Below are the code and all the weights of a small trained network. Each question names an input and a class and asks about switching units off, where a switched-off unit gives its printed mean instead of its output.

import numpy as np


def w(rows, s, z=0):
    codes = np.array(rows[::2]) - 128.0
    scale = np.full(codes.shape[1], s)
    scale[-1] = z or s
    return codes * scale


def f(y):
    return np.maximum(y, 0)


def log_softmax(a):
    a = a - a.max(-1, keepdims=True)
    return a - np.log(np.exp(a).sum(-1, keepdims=True))


def net(x, mask):
    res = np.array(x, float).reshape(1, 3) / 4 @ E
    y = f(res @ A[0][:, :-1].T + A[0][:, -1])
    res = res + np.where(mask, y, B[0][:, -1]) @ B[0][:, :-1]
    return log_softmax(res[-1] @ U[:, :-1].T + U[:, -1])


A, B = {}, {}
E = w([
[153,83,95,180,102],'x0',
[158,73,74,114,254],'x1',
[203,9,242,103,122],'x2',
],0.0088)
A[0] = w([
[125,144,150,138,101,32],'neuron 0',
[163,128,172,176,72,180],'neuron 1',
[100,180,100,103,143,38],'neuron 2',
[79,190,100,150,161,32],'neuron 3',
[113,89,134,88,122,56],'neuron 4',
[116,185,111,161,155,5],'neuron 5',
[88,178,126,180,133,243],'neuron 6',
[93,168,177,146,122,69],'neuron 7',
[123,177,125,119,137,52],'neuron 8',
[108,196,178,151,128,112],'neuron 9',
[106,136,155,245,108,238],'neuron 10',
[117,125,201,118,134,91],'neuron 11',
[136,142,175,155,85,141],'neuron 12',
[138,81,133,168,98,139],'neuron 13',
[100,131,104,217,115,109],'neuron 14',
[210,136,180,79,190,95],'neuron 15',
[129,129,37,129,99,211],'neuron 16',
[122,115,144,106,204,109],'neuron 17',
[207,94,158,108,110,245],'neuron 18',
[137,197,125,117,166,19],'neuron 19',
[89,166,134,120,115,252],'neuron 20',
[167,150,71,180,123,38],'neuron 21',
[86,161,162,78,96,250],'neuron 22',
[61,171,110,148,155,34],'neuron 23',
[67,152,107,179,135,34],'neuron 24',
[144,84,175,95,142,131],'neuron 25',
[137,173,90,148,132,48],'neuron 26',
[112,173,173,72,166,113],'neuron 27',
[106,162,119,144,118,202],'neuron 28',
[132,177,139,78,59,25],'neuron 29',
],0.013,0.0039)
B[0] = w([
[205,140,90,182,77,144],'neuron 0',
[152,199,71,183,200,205],'neuron 1',
[144,181,175,165,73,177],'neuron 2',
[120,174,146,136,53,199],'neuron 3',
[134,179,147,163,98,153],'neuron 4',
[163,179,147,162,88,169],'neuron 5',
[106,216,183,112,163,213],'neuron 6',
[189,136,109,177,130,160],'neuron 7',
[106,141,171,152,97,154],'neuron 8',
[163,147,102,155,163,174],'neuron 9',
[154,181,85,118,179,191],'neuron 10',
[96,169,189,142,111,185],'neuron 11',
[194,182,103,119,116,186],'neuron 12',
[92,160,180,130,167,177],'neuron 13',
[85,173,179,126,122,174],'neuron 14',
[145,198,123,155,115,223],'neuron 15',
[121,188,142,122,154,206],'neuron 16',
[204,170,35,186,115,187],'neuron 17',
[132,255,194,139,143,254],'neuron 18',
[134,163,147,170,119,158],'neuron 19',
[139,197,94,107,213,200],'neuron 20',
[125,183,168,181,127,164],'neuron 21',
[103,210,78,137,165,209],'neuron 22',
[171,185,150,166,99,186],'neuron 23',
[148,179,176,142,83,177],'neuron 24',
[130,204,146,138,106,221],'neuron 25',
[179,190,120,152,92,170],'neuron 26',
[86,132,136,176,207,172],'neuron 27',
[101,198,169,91,142,185],'neuron 28',
[156,171,85,170,92,173],'neuron 29',
],0.0086,0.0099)
U = w([
[112,160,250,121,110,58],'0',
[95,149,119,189,206,249],'1',
[197,139,2,212,134,108],'2',
[120,168,137,11,156,222],'3',
[83,48,41,75,113,2],'4',
[89,60,39,105,86,2],'5',
],0.01,0.0039)

Each question gives the input, the list of numbers given to net, and the class t.
The units are the neurons (one row each of A and B). Each row of codes is followed by its name. A weight is (code - 128) times the scale printed after its matrix; where a second scale follows, it is the last column's (A, B and U).
mask holds one flag per neuron, in row order. A switched-off neuron (its flag False) gives its mean, the last column of its row in B, instead of its output. The means were averaged over made-up inputs and are rounded, as every weight is.
A unit's drop is (log p(t) with every unit on - log p(t) with that unit switched off) / (log p(t) with every unit on - log p(t) with every unit switched off).
The circuit of an input: a set's keep is (log p(t) with only the set's units on - log p(t) with every unit switched off) / (log p(t) with every unit on - log p(t) with every unit switched off). Starting from the 12 units with the biggest drops (on a tie, the unit counted first), units are removed one at a time, each time the one whose removal leaves the highest keep (on an exact tie, the one counted first), for as long as the keep stays at least 0.8.
circuit, biggest first: the units of the circuit, biggest drop first
top k neurons: the k neurons with the biggest drops, biggest first
drop of u: that unit's drop, to one decimal
input [-7,8,4], class 2: circuit, biggest first : neuron 17
input [-3,-5,-4], class 2: circuit, biggest first : neuron 29; neuron 18
input [-3,5,-5], class 0: circuit, biggest first : neuron 1; neuron 3; neuron 2
input [1,5,0], class 2: circuit, biggest first : neuron 17; neuron 6
input [-2,5,-1], class 2: top 2 neurons : neuron 17; neuron 18
input [7,-6,5], class 1: top 2 neurons : neuron 1; neuron 13
input [-3,6,2], class 2: top 2 neurons : neuron 17; neuron 6
input [-6,-5,-1], class 1: top 2 neurons : neuron 17; neuron 27
input [-4,5,4], class 2: drop of neuron 17 : 1.4
input [-5,-4,0], class 1: drop of neuron 13 : -0.1
input [1,8,5], class 2: drop of neuron 17 : 1.7
input [-8,-4,5], class 1: drop of neuron 22 : 0.2
